[[   5  -72  -61  -43  -78    6]
 [ -25  -26  -19  -14  -29  -30]
 [ -99   47   35   24   49 -101]] -> -26

[[-56 -79  24  33 -74]
 [ 18 -49 -57  29 -58]
 [-70 -56  11 -44 -79]] -> -49

[[ -3  -1  -3  -3  15  -1  -1]
 [  3   2  -2   7 -75   5   2]
 [ -2   1   1  -2  20  -1   0]] -> 2

[[ 22 -16 -37  30 -13  55]
 [ 62  11   4  -4  26  -5]
 [-38  15  51  82  25   6]] -> 11

[[-39  37  54 -13 -33  -2 -15]
 [  7 -73 -23 -31  21  -7 -65]
 [  6 -76 -67  24   9 -11 -65]] -> -73

[[ 38  36 -48 -66]
 [-55 -31 -63 -88]
 [ 56 -99  20  44]] -> -31
---
[-58 -83  -6  91   9  77  15]
15
[ 69   6  79 -48]
-48
[-22  28  30  24 -99  63  76]
76
[-80 -27 -41   8  42]
42
[ 67  69  55 -39 -81]
-81
[ 59  63 -39  23 -74]
-74
[ 54 -32  61  84 -29  58 -51]
-51
[ -2  -9  41 -98]
-98
---
Q:
[[-11  73  10   3  56]
 [ 10 -79 -31  -3 -10]
 [  4  11  42  15 -43]]
A: 10

Q:
[[-53 -23 -79  59 -23  -1]
 [-26 -55 -29 -16 -31 -13]]
A: -79

Q: [ 32 -24 103 -19 -10 -11 -33]
A: 103

Q:
[[ -2   5  -4  -2   3  -1]
 [-48  96 -27 -30  38 -10]]
A: -4

Q: [38  7 37 91]
A: 37

Q: [ -9  46 -78 -45]
A: -78

Q: [ -27  -35   -8 -104   19]
A: -8

Q:
[[-42 -30  10 -70 -49 -53 -68]
 [-52 -58  34  -5 -36 -47 -50]
 [-98  80  23 -44 -97 -87 -85]]
A: 10
---
[[129 163 211 151 144 143 136  93 160 160 154 176 143]
 [152 166 149 126 149 137 175 151 143 147 127 163 141]
 [173 133 104 160 148 146 157 175 125 162 116 140 197]
 [144 148 161 131 157 130 162 142 110 146 147 155  83]
 [153 157 124 142 141 137 126 165 141 134 182 137  65]
 [138 144 138 128 167 137 171 151 132 148  98 171 187]
 [163 165 153 171 160 144 131 113 105 150 153 164 108]
 [182 183 153 152 111 142 151 159 185 173 164 150 147]
 [129 146 206 159 143 140 118  98 130 149 193 148  62]
 [140 149 143 117 142 137 173 169 169 150 122 156 173]
 [120 124 167 153 174 152 142 102 101 129 133 148 140]
 [143 157 146 149 150 157 153 129 174 151 104 169 249]] yields 146

[[ 24  12   6  32  29  24  35  19   0  14   0]
 [  9  12  42 -12  -9  18  22  -1 -16  31 -15]
 [ 15  44  -7  -5   6  25  29  49  11  25  10]
 [  0   2   9  20  10   0  16   5 -27  10  35]
 [ 26  11   0  23   0   6   9  -6  20  10  20]
 [-12  17  11 -16   9  12  -2  23  25   3   5]
 [ 28  -3  -6   6 -11  -7   7  -8  27  17  12]] yields -6

[[49 79 58 40 30 55 48 47 51 40 55]
 [18 45 75 69 37 23 21 54 28 55 26]
 [76 54 62 51 61 74 75 56 76 56 74]
 [63 75 62 61 62 62 63 61 63 59 62]
 [53 61 77 81 66 54 54 72 56 71 55]
 [57 96 70 63 50 55 56 59 57 55 55]] yields 70

[[717 823   2 678 564 660 631 682]
 [689 746 102 625 637 676 614 621]
 [413 381 369 485 258 444 272 413]
 [489 447 917 316 658 458 543 133]
 [405 395 376 496 267 467 266 412]
 [253 462 372 462 742 643 481 244]] yields 372

[[140 137 158 112 148  42 126]
 [105 107 136 116 176  92 169]
 [156 149 135 141 187 156 143]
 [185 130 119 195 149  93 112]
 [ 88 187 185  60  95 171 165]
 [ 97 185 179  71 102 179 162]
 [179 123 104 183 215 157 141]] yields 104

[[ 75  58  90 138 119  84 126 101 123]
 [ 61  24  67  71  16  17 130  98  65]
 [ 78  57  95 151 132  80 132  95 132]
 [ 61  26  61  65  10  22 121 108  65]
 [ 92  91  48  45  26 150  50 203  90]
 [ 95  78 107  75  43 114 120 137  90]
 [ 69  41  85 149 134  78 127  93 127]
 [ 62  22  69  68  10  17 130 102  66]
 [ 91 111 120 145 155  90 102  42 127]] yields 120

[[4 4 5 4 4 4 4 4 7]
 [4 4 4 6 4 4 5 6 1]
 [6 4 4 3 4 4 4 3 8]
 [4 4 4 6 4 4 5 6 1]
 [5 4 4 2 4 4 4 4 8]
 [4 4 4 4 4 4 5 5 3]
 [4 4 4 7 4 4 6 5 2]
 [4 4 4 6 4 4 5 6 1]
 [4 4 4 4 5 4 5 5 4]
 [4 4 4 7 4 4 5 5 2]
 [5 4 5 4 4 4 4 4 7]
 [4 4 4 4 4 4 5 5 3]] yields 4
---
Input:
[[  6.47  12.21   0.73 -12.80   1.22 -24.33   1.87]
 [ -5.33  -3.58 -14.48   2.91  -0.21  -2.15   3.69]
 [  5.25  14.94   3.18  -1.78   3.89  10.08  -8.08]]
Output: -24.33

Input:
[[ 0.604 -0.283 -0.222 -0.867 -0.773]
 [-1.306 -1.806  1.555  2.089 -1.116]]
Output: -1.806

Input: [ -7.2  11.0  -2.5 -10.4   1.5]
Output: -10.4

Input: [ 1.2 -0.8 -1.9  0.3 -1.2  1.4]
Output: -1.9

Input:
[[-0.8 -0.4 -0.2  1.6  1.5]
 [ 0.1  0.0  0.4  0.2  1.2]
 [-1.6 -1.4 -1.0  1.0  1.7]]
Output: -1.6

Input: [ 10.935 -14.195 -12.793   1.095]
Output: -14.195

Input:
[[ 131.98  129.05  178.83 -160.26]
 [  64.15  -42.18  -14.62   50.21]
 [  59.15  -42.89  -16.64   56.48]]
Output: -160.26

Input: [ 1.618 10.238  8.250  3.739 -9.472]
Output: -9.472

Input: [-1.2  1.1 -0.9  0.0 -0.9 -0.8 -0.2]
Output: -1.2
---
array([79, 54, 57, 10, 75, 45, 51]) 57

array([[554, 753, 590, 796],
       [650, 237, 443, 611],
       [194, 852, 325, 629]]) 753

array([ 13, 318, 755, 568]) 318

array([[8487, 4991, 9740, 1284],
       [7112, 5139, 8240, 2280],
       [8308, 6192, 2365, 5122]]) 8308

array([58, 21, 81, 61, 73, 17,  5]) 61

array([[ 81, 141, 155,  92, 219,  16],
       [ 44,  17, 192,  95,   6, 170]]) 170
---
array([[ -19.17,   22.02,   35.30,  115.40,   27.23,  -40.00,   29.58],
       [ -73.88,   48.36,   13.61,  197.89,  122.70, -194.85,   75.06]]) | 75.06

array([[-1.49, -1.36, -1.29,  1.74, -1.13],
       [-1.36, -1.44, -1.41, -0.51, -1.20],
       [-1.34, -1.45, -1.44, -1.42, -1.16]]) | -1.20

array([[ 0.18,  0.08,  0.13,  0.06,  0.19],
       [ 0.22, -0.05, -0.01, -0.14,  0.08],
       [-0.05, -0.09, -0.14, -0.08, -0.14]]) | 0.08

array([[-0.106, -0.096, -0.057,  0.127, -0.001, -0.178, -0.032],
       [-0.096, -0.057,  0.127, -0.001, -0.178, -0.032,  0.087],
       [-0.001, -0.178, -0.032,  0.087, -0.019, -0.049,  0.000]]) | 0.087

array([[  14.367,   30.219,   78.082,  -32.323,   53.757,   50.421],
       [  47.869,   29.873,   25.085, -161.814,  125.899,  -79.856],
       [  -8.838,   28.314,  -37.704,  144.744,  -15.673,   -8.783]]) | -79.856

array([[ 0.13,  0.06,  0.00, -0.13, -0.08],
       [ 0.09,  0.04,  0.03, -0.08, -0.10]]) | -0.10

array([[ -9.284, -10.419,  -2.741,  -8.021,  -5.313],
       [ -3.805, -19.538,  -8.253,  -9.366,  21.516],
       [ -8.060,  -4.363, -10.985,  -7.197, -16.106]]) | 21.516
---
-77   80   30  -83  -64   24
 28  -84   31  -69   19   34
=> 80, 34

-105   -49   -65    -9    82    40 => 82, 40

  83   -42   -13   -96  -102 => 83, -13

 77  -54  -49   -3  -34   33 => 77, 33

 91  -98   40  -58    1    7 => 91, 40

-85  103  -79   45 => 103, 45

  88   -56  -104    -1     1    30 => 88, 30

 31   37  -88  -17  -21   36   51 => 51, 37

-41   26   -8   -8   24   91  -13 => 91, 26
